Rows and roughly how far along a hidden order each lies, from 0 to 9
(in the rows, 100 means zero)
[100, 102, 101, 105, 100, 97, 109, 105, 96, 100, 101, 103, 68, 107, 93, 102, 103, 109, 81] | 6
[93, 95, 102, 106, 101, 94, 107, 96, 98, 142, 101, 76, 135, 100, 100, 101, 94, 90, 95] | 2
[108, 106, 103, 102, 103, 100, 90, 107, 95, 95, 101, 142, 68, 99, 98, 98, 104, 101, 92] | 5
[105, 105, 103, 94, 86, 97, 90, 98, 90, 87, 100, 115, 126, 100, 117, 99, 103, 102, 92] | 8
[97, 99, 102, 110, 103, 98, 94, 92, 96, 111, 102, 48, 135, 102, 122, 100, 97, 90, 109] | 5
[98, 96, 103, 104, 90, 89, 95, 97, 96, 125, 101, 79, 103, 98, 96, 100, 97, 96, 97] | 3
[99, 101, 102, 103, 93, 98, 108, 95, 94, 99, 101, 84, 139, 110, 119, 103, 97, 96, 89] | 9
[92, 96, 103, 99, 125, 103, 142, 106, 105, 156, 102, 141, 99, 115, 87, 102, 104, 82, 83] | 1
[103, 98, 103, 91, 100, 104, 54, 91, 92, 74, 98, 94, 121, 100, 122, 98, 103, 95, 126] | 6
[106, 103, 104, 125, 73, 80, 82, 98, 97, 119, 104, 19, 87, 74, 115, 97, 92, 101, 99] | 3
[101, 103, 103, 105, 110, 95, 99, 109, 100, 131, 102, 148, 73, 93, 88, 99, 99, 96, 92] | 3
[102, 109, 99, 110, 88, 95, 123, 105, 95, 104, 101, 72, 103, 102, 106, 100, 96, 106, 83] | 7
[102, 107, 99, 97, 72, 93, 106, 99, 93, 83, 98, 54, 107, 104, 107, 100, 99, 109, 85] | 7
[102, 106, 101, 96, 77, 95, 99, 99, 91, 84, 99, 82, 124, 105, 112, 100, 100, 106, 90] | 8
[103, 110, 100, 123, 65, 81, 138, 108, 94, 106, 103, 0, 69, 98, 96, 99, 96, 112, 66] | 7
[102, 103, 104, 97, 114, 98, 65, 106, 96, 116, 99, 182, 68, 97, 85, 98, 101, 90, 107] | 1
[101, 101, 100, 84, 96, 101, 107, 100, 93, 64, 98, 156, 89, 117, 95, 104, 109, 115, 76] | 9
[102, 103, 102, 109, 84, 92, 137, 103, 96, 113, 103, 37, 110, 99, 114, 101, 98, 108, 81] | 7
[92, 93, 103, 91, 102, 100, 69, 89, 95, 103, 99, 89, 144, 102, 110, 99, 104, 84, 123] | 3
[101, 105, 102, 121, 70, 80, 133, 107, 94, 120, 103, 2, 60, 97, 93, 100, 99, 115, 67] | 6
[100, 103, 103, 124, 68, 79, 97, 97, 95, 130, 101, 0, 99, 84, 105, 97, 89, 94, 99] | 2
[101, 94, 105, 103, 107, 96, 86, 97, 100, 137, 102, 117, 120, 90, 108, 97, 98, 87, 118] | 1
[95, 98, 102, 107, 109, 99, 81, 92, 99, 131, 100, 107, 139, 96, 110, 98, 94, 79, 115] | 0
[102, 98, 101, 80, 76, 95, 128, 102, 96, 87, 101, 70, 110, 105, 107, 103, 108, 121, 82] | 9
[106, 104, 102, 98, 92, 97, 109, 102, 97, 77, 101, 114, 97, 101, 109, 101, 106, 110, 89] | 8
[95, 103, 102, 122, 89, 84, 121, 106, 98, 140, 103, 37, 72, 91, 90, 99, 96, 96, 90] | 2
[97, 105, 99, 113, 98, 99, 139, 105, 98, 120, 100, 42, 87, 106, 97, 100, 96, 97, 93] | 4
[97, 105, 103, 108, 104, 94, 91, 105, 96, 112, 101, 114, 79, 96, 94, 99, 100, 92, 98] | 3
[98, 98, 101, 97, 106, 101, 139, 101, 97, 101, 102, 100, 121, 110, 106, 103, 103, 108, 88] | 8
[99, 99, 103, 106, 101, 96, 150, 106, 96, 132, 104, 79, 104, 105, 102, 102, 101, 106, 75] | 6
[100, 102, 103, 107, 103, 94, 80, 105, 98, 125, 101, 108, 64, 88, 88, 97, 100, 92, 111] | 0
[97, 96, 101, 100, 119, 107, 124, 103, 99, 123, 100, 103, 102, 113, 99, 101, 101, 97, 104] | 4
[104, 106, 102, 106, 87, 92, 71, 101, 94, 91, 101, 104, 74, 94, 106, 99, 101, 103, 93] | 5
[95, 94, 104, 107, 108, 93, 133, 99, 99, 148, 103, 84, 126, 98, 100, 101, 97, 90, 87] | 2
[100, 101, 102, 111, 90, 90, 149, 107, 97, 121, 105, 68, 91, 106, 100, 102, 102, 112, 65] | 8
[102, 107, 103, 111, 92, 89, 92, 106, 95, 112, 102, 87, 62, 87, 92, 98, 98, 97, 95] | 2
[104, 102, 102, 115, 75, 87, 101, 98, 93, 119, 101, 13, 96, 92, 109, 98, 92, 100, 98] | 4
[100, 92, 103, 102, 114, 100, 134, 101, 101, 129, 103, 86, 110, 102, 103, 102, 100, 103, 93] | 5
[99, 109, 99, 113, 114, 104, 104, 104, 96, 102, 99, 150, 98, 115, 94, 100, 95, 94, 91] | 3
[99, 97, 101, 107, 80, 89, 91, 96, 100, 118, 100, 39, 102, 89, 99, 98, 95, 97, 109] | 2
[102, 102, 103, 113, 98, 97, 114, 100, 96, 126, 102, 62, 108, 99, 114, 100, 94, 95, 95] | 5
[108, 102, 102, 85, 101, 105, 69, 99, 95, 64, 100, 185, 103, 102, 114, 101, 111, 106, 99] | 8
[94, 103, 101, 118, 113, 96, 119, 107, 102, 137, 102, 119, 84, 103, 92, 100, 96, 90, 98] | 1
[98, 96, 101, 97, 103, 99, 147, 103, 99, 106, 102, 80, 113, 108, 106, 104, 104, 115, 82] | 8
[106, 99, 102, 94, 92, 102, 75, 94, 95, 85, 98, 93, 103, 99, 114, 99, 100, 101, 113] | 6
[103, 97, 105, 98, 96, 96, 100, 98, 92, 123, 101, 99, 121, 107, 110, 101, 99, 98, 91] | 6
[99, 104, 102, 109, 98, 96, 135, 108, 96, 124, 103, 95, 93, 109, 94, 103, 102, 102, 69] | 7
[104, 109, 101, 104, 93, 96, 88, 103, 93, 80, 100, 112, 71, 104, 99, 99, 103, 101, 89] | 6
